Below is a small trained network, with its code and all its weights. Each question gives an input and a class and asks what happens when units are switched off, that is, made to give their printed mean instead of their output.

import numpy as np


def w(rows, s, z=0):
    codes = np.array(rows[::2]) - 128.0
    scale = np.full(codes.shape[1], s)
    scale[-1] = z or s
    return codes * scale


def f(y):
    return y / 2 * (1 + np.tanh(0.7978845608 * (y + 0.044715 * y**3)))


def log_softmax(a):
    a = a - a.max(-1, keepdims=True)
    return a - np.log(np.exp(a).sum(-1, keepdims=True))


def net(x, mask):
    res = np.array(x, float).reshape(1, 5) / 4 @ E
    y = f(res @ A[0][:, :-1].T + A[0][:, -1])
    res = res + np.where(mask, y, B[0][:, -1]) @ B[0][:, :-1]
    return log_softmax(res[-1] @ U[:, :-1].T + U[:, -1])


A, B = {}, {}
E = w([
[78,190,213,52,252,210],'x0',
[135,95,87,107,155,129],'x1',
[143,167,136,75,115,108],'x2',
[179,224,25,231,246,109],'x3',
[127,181,137,105,84,140],'x4',
],0.011)
A[0] = w([
[49,168,185,88,246,226,231],'neuron 1',
[123,26,200,60,67,159,8],'neuron 2',
[175,103,102,163,67,59,240],'neuron 3',
[145,133,102,130,109,212,137],'neuron 4',
[206,89,52,182,2,11,213],'neuron 5',
[135,125,93,167,100,112,232],'neuron 6',
[108,122,106,109,142,148,241],'neuron 7',
[107,63,158,87,52,128,15],'neuron 8',
[144,155,108,141,142,129,48],'neuron 9',
[124,169,149,109,144,150,155],'neuron 10',
[67,151,149,103,199,167,213],'neuron 11',
[164,160,106,148,146,139,22],'neuron 12',
[203,234,60,202,181,114,49],'neuron 13',
],0.013,0.0016)
B[0] = w([
[222,114,169,107,57,172,228],'neuron 1',
[47,153,74,179,195,69,204],'neuron 2',
[179,144,142,108,83,132,194],'neuron 3',
[139,135,145,120,154,119,130],'neuron 4',
[211,104,192,75,81,192,251],'neuron 5',
[133,149,147,90,111,125,165],'neuron 6',
[158,124,114,137,110,140,137],'neuron 7',
[72,149,82,177,202,115,184],'neuron 8',
[91,116,125,121,126,117,148],'neuron 9',
[158,51,105,128,126,137,152],'neuron 10',
[156,148,155,81,65,125,183],'neuron 11',
[78,139,107,174,143,89,156],'neuron 12',
[7,135,87,167,203,80,233],'neuron 13',
],0.013,0.027)
U = w([
[228,117,185,89,116,212,247],'0',
[2,142,82,175,234,74,9],'1',
],0.0099,0.0012)

Each question gives the input, the list of numbers given to net, and the class t.
The units are the neurons (one row each of A and B). Each row of codes is followed by its name. A weight is (code - 128) times the scale printed after its matrix; where a second scale follows, it is the last column's (A, B and U).
mask holds one flag per neuron, in row order. A switched-off neuron (its flag False) gives its mean, the last column of its row in B, instead of its output. The means were averaged over made-up inputs and are rounded, as every weight is.
A unit's drop is (log p(t) with every unit on - log p(t) with that unit switched off) / (log p(t) with every unit on - log p(t) with every unit switched off).
The circuit of an input: a set's keep is (log p(t) with only the set's units on - log p(t) with every unit switched off) / (log p(t) with every unit on - log p(t) with every unit switched off). Starting from the 12 units with the biggest drops (on a tie, the unit counted first), units are removed one at a time, each time the one whose removal leaves the highest keep (on an exact tie, the one counted first), for as long as the keep stays at least 0.8.
units of the circuit, in order: the units of the circuit, biggest drop first
top k neurons: the k neurons with the biggest drops, biggest first
drop when u is switched off: that unit's drop, to one decimal
input [3,1,-3,-4,8], class 1: top 2 neurons => (neuron 5; neuron 2)
input [8,8,-2,5,-3], class 0: units of the circuit, in order => (neuron 1)
input [6,-8,7,-8,-1], class 1: top 2 neurons => (neuron 2; neuron 5)
input [0,-5,-6,1,-4], class 1: top 2 neurons => (neuron 5; neuron 1)
input [4,-8,4,-5,1], class 1: top 3 neurons => (neuron 2; neuron 5; neuron 8)
input [3,0,-1,5,1], class 1: top 2 neurons => (neuron 13; neuron 5)
input [6,0,-2,-8,7], class 1: top 3 neurons => (neuron 2; neuron 5; neuron 8)
input [6,7,-7,-8,3], class 1: top 2 neurons => (neuron 2; neuron 5)
input [-3,4,2,6,4], class 1: drop when neuron 13 is switched off => 3.9
input [-1,-4,2,-5,-4], class 1: drop when neuron 13 is switched off => 0.0
